In the rows, 128 means zero.
Each row is followed by its class.
[ 64  84 134 117 168 195 150 117 120 147 175 131  99 107 146 108 112 170
 143 140 112  82 159 143 110 146  94 125 186 124 112 162  78 123 136 131
 153  99 108  86 118 111 144 132 121 119  65 141 134 232 220 128 118 144
 141 136 100 180 123 116 122  98 187 110 121 149 152  68  39 156 136 140
 120 134  75 160 106  92 145 120 130 140 164 152  94 191 109 149 111 191
  85 170 186 208 119 160 130 139 159 155 132  85 192  97  99 131 137  65
 167 125 123 165 229 128 128 156 117 105 187 114 103 163 110 150 199 122
 116 115 118 137 116 153 137 133 117  94 117  76 153  86 118 147 116 141
 138 137  67 154 136 159 132 139 104 166 147 119 146  89 140 165 208 190
 150 103 155 118 136  93 142 119 169 102 112 152 181 164 162 118 106 119
 136  83 114 191 141 117 113 138 130 131 110 122 142 114 127 124 126 104
 160  89 189 124 161 123  79] -> Sj
[113 118 126 157 183 142 108 122 130  75 164 119 139 110 167 104 130 133
 126 121 109 107 129 131 130 145 151 133 140 129 174 154 149 136 165 140
 123 136  97 143 117 124 124 119 124 114  61  74 135 148 109 146 104  91
 122 141 110 158 163 145 138  38 144 124 180 119 150 137  78 111 132 142
 122 123 100 174 144 121 101 125 128 132 133 149 138 103  71 128 167 148
  98 155 120 156 120 139 132 128 131 138 153 144 106 143 118 136 110  62
 125 168 135 162 187 101 155 149 142 122 139 158 133 135 147 138 177 112
 106 148 114 141  53 115 123 123 139 116 142 169 136 113 123 121 124 178
 108 167 182 135 119 140 171 174 152 137 111 152 117  61 131 125 155  92
 122 126 129 110 151 122 120 122 200 111 132 173 161 138 147 163 118 108
 126 137 118 108 162  95 139 112 113 138 159 101 150 217 127 125 106 135
 163 129 119 128 109 138 122] -> Hz
[ 88 113 119 144 145 134  94 152 154  94 119 125 128 135 181 126 128 152
 129 113  94 159 124 124  89 127 137 160 155 127 148 173 153 107 151 132
 128  94 116 132 137 113 122 147 145 123 102 112 126 186  78 157 117 124
 165 132 103 136 146 108 141  82 153 161 134 124 126 111  84 109 133 153
 130 132  93 151 102 109 133 139 128 130 131 111  73 124 108 150 126 119
  85 172 111 112 147 155 120 147 127 131 165 133 120 155 131 119  88  79
 108 176 168 136 188 117 129 194 113 111  99 127 147 135 130 128 181 125
 107 161 103 128  72 125 102 129 135 143 150 208 118 119 111 131 118 169
 138 161 134 127  97 163 118 200 172 134 112 152 132 114 114 112 159 103
 133 129 126 116 120 137  96 125 183 114 118 110 140 123 146 154 121 132
 133 145 125 108 169 119 108 121 150 149 184 118 164 146  89 110  83 142
 174 105 102 152  75 128 132] -> Hz
[117 109 148 110 159 147 164 112 110 138 162 128 121 104 110 134 121 130
 123 138 132  71 145 138 152 133 104 126 139 114 141 129  94 147 133 130
 140 140 109 118 120 125 140 112 122 112 117 126 119 149 191  95 108 125
 124 135 116 167 118 136 150  98 161  89 142 128 152 120  84 141 123 116
 104 129 111 144 147 119 123 115 137 153 132 159 154 175 114 188 141 176
 114 129 171 173  92 125 140 120 143 124 141 113 154 107 132 143 143 101
 168 119 101 159 163 113 138 113 139 111 195 123 106 148 123 138 164 128
 127 109 141 140 140 135 146 130 124 111 115  74 147 107 143 121 133 117
 118 128 124 155 149 117 156 105  94 140 131 131 119  91 160 154 164 147
 131 120 171 117 149  95 146 126 142 116 137 166 165 147 138 119 117 117
 120  81 119 149 120  67 130 130 114 117 105 121 110 146 145 131 147 110
 116 124 168 102 170 128 101] -> Ns
[ 64  84 118 157 171 170 116 142 149 133 146 129 116 125 186 128 109 177
 139 129  91 131 129 128 101 154 101 156 177 128 161 189 114 120 150 132
 165 103 123 121 129 105 132 141 143 120  66 127 130 227 149 162 116 137
 145 141  72 180 141  91 146  84 178 163 120 143 128  84  38 137 126 174
  99 133  69 178  81 100 136 142 113 131 156 144  60 150  81 155 115 174
  72 203 145 147 135 159 142 148 146 192 161  99 170 143 115 129  86  31
 159 183 168 129 244 118 132 204 108  90 154 134 116 144 118 143 219 112
  86 145 104 127  63 137 110 121 129 105 143 140 138 102 106 130 134 161
 145 173  92 143 105 180 117 203 153 158 128 135 144  69 111 135 192 146
 151 121 134 110 119 108 107 133 200 107  94 141 187 134 169 145 121 116
 129 111 137 143 177 134  92 121 131 139 164 109 187 125  94 117  72 124
 193  97 175 139  98 124  87] -> Hz
[134 114 136 123 156 138 156 110 120 148 145 132 134 112 129 129 115 131
 128 139 129  99 129 130 156 133  95 132 130 129 142 142 109 135 160 130
 144 143 122 121 130 124 137 114 121 125 121 133 131 128 163 110  88 126
 143 126 126 149 128 118 135 127 147 128 128 133 142 122 100 140 121 126
 117 121 108 148 124 127 121 128 119 130 138 163 144 151 129 123 134 156
 126 124 148 136 111 124 136 118 137 140 125 122 141 123 127 132 129 108
 162 119 122 134 157 114 123 119 146 123 168 133 107 127 123 135 147 130
 122 117 136 137 130 139 133 127 128 117 116  88 141 119 128 125 134 116
 124 127 120 132 132 122 145 129 102 138 119 117 117  90 145 146 139 143
 130 118 139 115 137 108 136 126 140 117 111 150 156 132 134 122 126 126
 111  97 138 135 135 131 122 133 108 128 117 122 134 130 132 128 132 111
 130 131 170 106 146 126 105] -> Ns
[ 54  76 135 115 192 176 142 162 123 145 160 139 106 110 171 111 112 184
 133 140 106  87 153 132  93 155  94 136 198 125 120 168  87 138 145 125
 150  90 112 105 113 110 151 124 131 121  48 134 132 252 200 134 116 138
 148 141 102 175 128 108 129  67 213 114 122 143 138  61  28 166 142 144
 106 142  51 173 100  90 143 124 123 133 168 129  80 197 102 160 111 181
  74 182 180 215 127 175 136 146 160 153 147  90 196 106 111 134 132  35
 170 130 124 173 236 125 135 187 109  97 183 109 116 181 108 153 207 122
 109 123 112 136 103 150 130 142 115 105 124  89 165  84 124 139  99 151
 146 144  63 153 127 169 141 146 118 165 145 123 144  74 137 156 221 194
 149 116 158 107 128  86 136 117 188  94 110 147 179 158 165 116 113 125
 149  90 109 187 148 113 102 130 149  87 120 119 146 115 104 104 113 109
 159  81 183 135 154 118  82] -> Hz
[ 91 107 135 124 167 155 125 119 122  84 174 121 117 123 165 109 125 153
 132 123 118  90 145 147 105 140 137 129 171 127 146 154 111 143 160 134
 141 112  99 126 119 119 129 137 121 126  56 124 140 193 140 132 111 108
 132 146 114 155 139 146 128  45 157 105 151 135 151 119  65 121 144 131
 108 137  86 165 129 107 133 112 144 133 147 135 119 132  87 164 158 156
  88 161 148 187 116 160 126 143 139 141 144 111 152 115 117 120 143  73
 123 156 134 179 207 111 143 158 122 106 148 141 137 175 130 145 191 115
 116 137 110 135  79 132 119 126 122 108 137 136 137 101 127 123 107 147
 124 155 135 147 126 139 163 153 130 133 184 147 139  77 137 137 172 155
 130 120 141 110 149 120 126 124 177 101 129 165 165 158 154 145 117 125
 144 122 105 150 145  90 131 128 131 104 150 111 152 187 117 124 126 107
 156 110 119 136 135 132 101] -> rz
[ 48  80 127 124 158 185 131 128 132 162 157 130  88 118 158 126  98 193
 137 139 112 106 170 138  73 162  78 132 203 120 104 175  60 138 137 124
 158  91 108  94 125  93 148 146 132 126  71 172 125 252 205 126 125 165
 145 134  87 170 119  97 130 111 196 115  97 153 128  40  24 162 127 156
 101 145  59 143  67  80 162 129 117 142 183 121  41 210 117 148  80 174
  68 205 189 197 139 175 131 164 162 159 135  79 211  93 106 158 137  64
 161 124 160 150 243 134 121 197  99  95 170  96 115 175  94 155 209 124
 115 124 112 125 119 168 119 142 116  98 118  86 145  80 124 157  96 151
 166 127  31 153 128 187 109 149 118 175 159 114 160  98 130 168 232 213
 166 114 159 102 114  92 134 124 150  94 102 133 164 156 158 109 117 131
 160  84 107 217 150 125  96 143 155 100 101 144 155  56 113 117 107 108
 170  65 187 134 144  99  67] -> Hz
[ 80 108 126 117 145 180 140 115 112 141 174 129 112 105 146 110 127 161
 131 138 126  87 153 138 116 144  97 123 174 128 130 150  85 135 150 128
 149 105 102 102 123 118 135 126 124 114  78 122 130 209 192  97 118 132
 161 129 115 167 120 118 124  88 171 102 116 129 146  89  53 137 128 127
 111 139  67 153 122 100 147 102 131 135 155 151 110 193 113 155 129 176
  91 159 175 213 120 158 135 135 155 155 123  94 181 112 115 143 140  79
 158 127 122 159 206 118 125 152 121  99 179 112 134 158 122 150 186 125
 117 109 114 132 115 136 144 137 110 103 118  70 153  99 130 127 112 138
 134 129  90 140 117 147 149 133 100 153 140 135 144  86 143 148 185 192
 144 118 146 109 133 108 142 120 160 109 121 149 170 151 153 123  99 124
 140 104 124 174 135 109 115 143 127 115 121 123 132 131 132 124 131 110
 144  96 167 121 166 120  84] -> rz
[114 110 132 135 154 147 151 133 122 162 142 130 126 118 123 127 117 127
 140 136 128 109 122 131 164 136  98 126 117 123 155 133 126 136 119 127
 146 150 118 138 122 119 164 118 120 118 127 134 132 113 167 125 118 122
 134 135 123 150 132 112 121 119 150 142 146 129 130 133 105 136 109 136
 116 110 118 147 138 147 115 135 133 124 133 164 149 143 102 124 136 145
 137 131 140 134 107 104 138 116 126 137 128 114 128 129 129 134 127 104
 170 131 118 131 153 119 133 119 152 112 165 147 101 125 128 132 148 121
 114 122 137 126 133 120 140 122 129 116 119  95 130 123 131 116 151 122
 115 144 129 134 147 124 152 132 102 135 122 124 122  93 138 129 142 128
 126 127 129 126 132 109 139 131 147 127 113 150 166 119 135 117 128 123
 115  89 153 114 126 144 117 122 102 150 128 121 135 134 150 130 119 113
 135 144 159 101 147 133 120] -> Ns
[126 126 139 109 118 130 134 117 106 130 142 119 114 125 122 119 131 158
 135 128 137 103 148 128 118 129 129 119 156 120 108 126 109 140 131 126
 115 127 141 118 124 134 112 131 128 109 130 132 132 144 148 117 122 135
 125 131 123 133 124 133 133 120 114  97 129 137 135 116 127 141 138 118
 127 139 126 127 157 116 141 112 135 135 135 125 123 155 144 133 133 135
 122 126 145 171 127 145  86 128 136 121 114 116 142  94 123 155 153 137
 123  97 120 146 128 134 122 118 112 131 137 109 128 151 121 136 125 125
 135 115 124 132 151 135 135 122 115 126 124 105 145 119 132 140 107 118
 113 108 114 136 127 137 142 112 111 129 143 125 130 138 135 137 140 153
 127 123 134 124 142 132 140 122 116 123 140 135 127 124 130 132 122 123
 136 119 106 165 108 106 137 143 141 115  98 136 108 136 129 130 150 120
 114 115 133 132 164 120 122] -> Hz
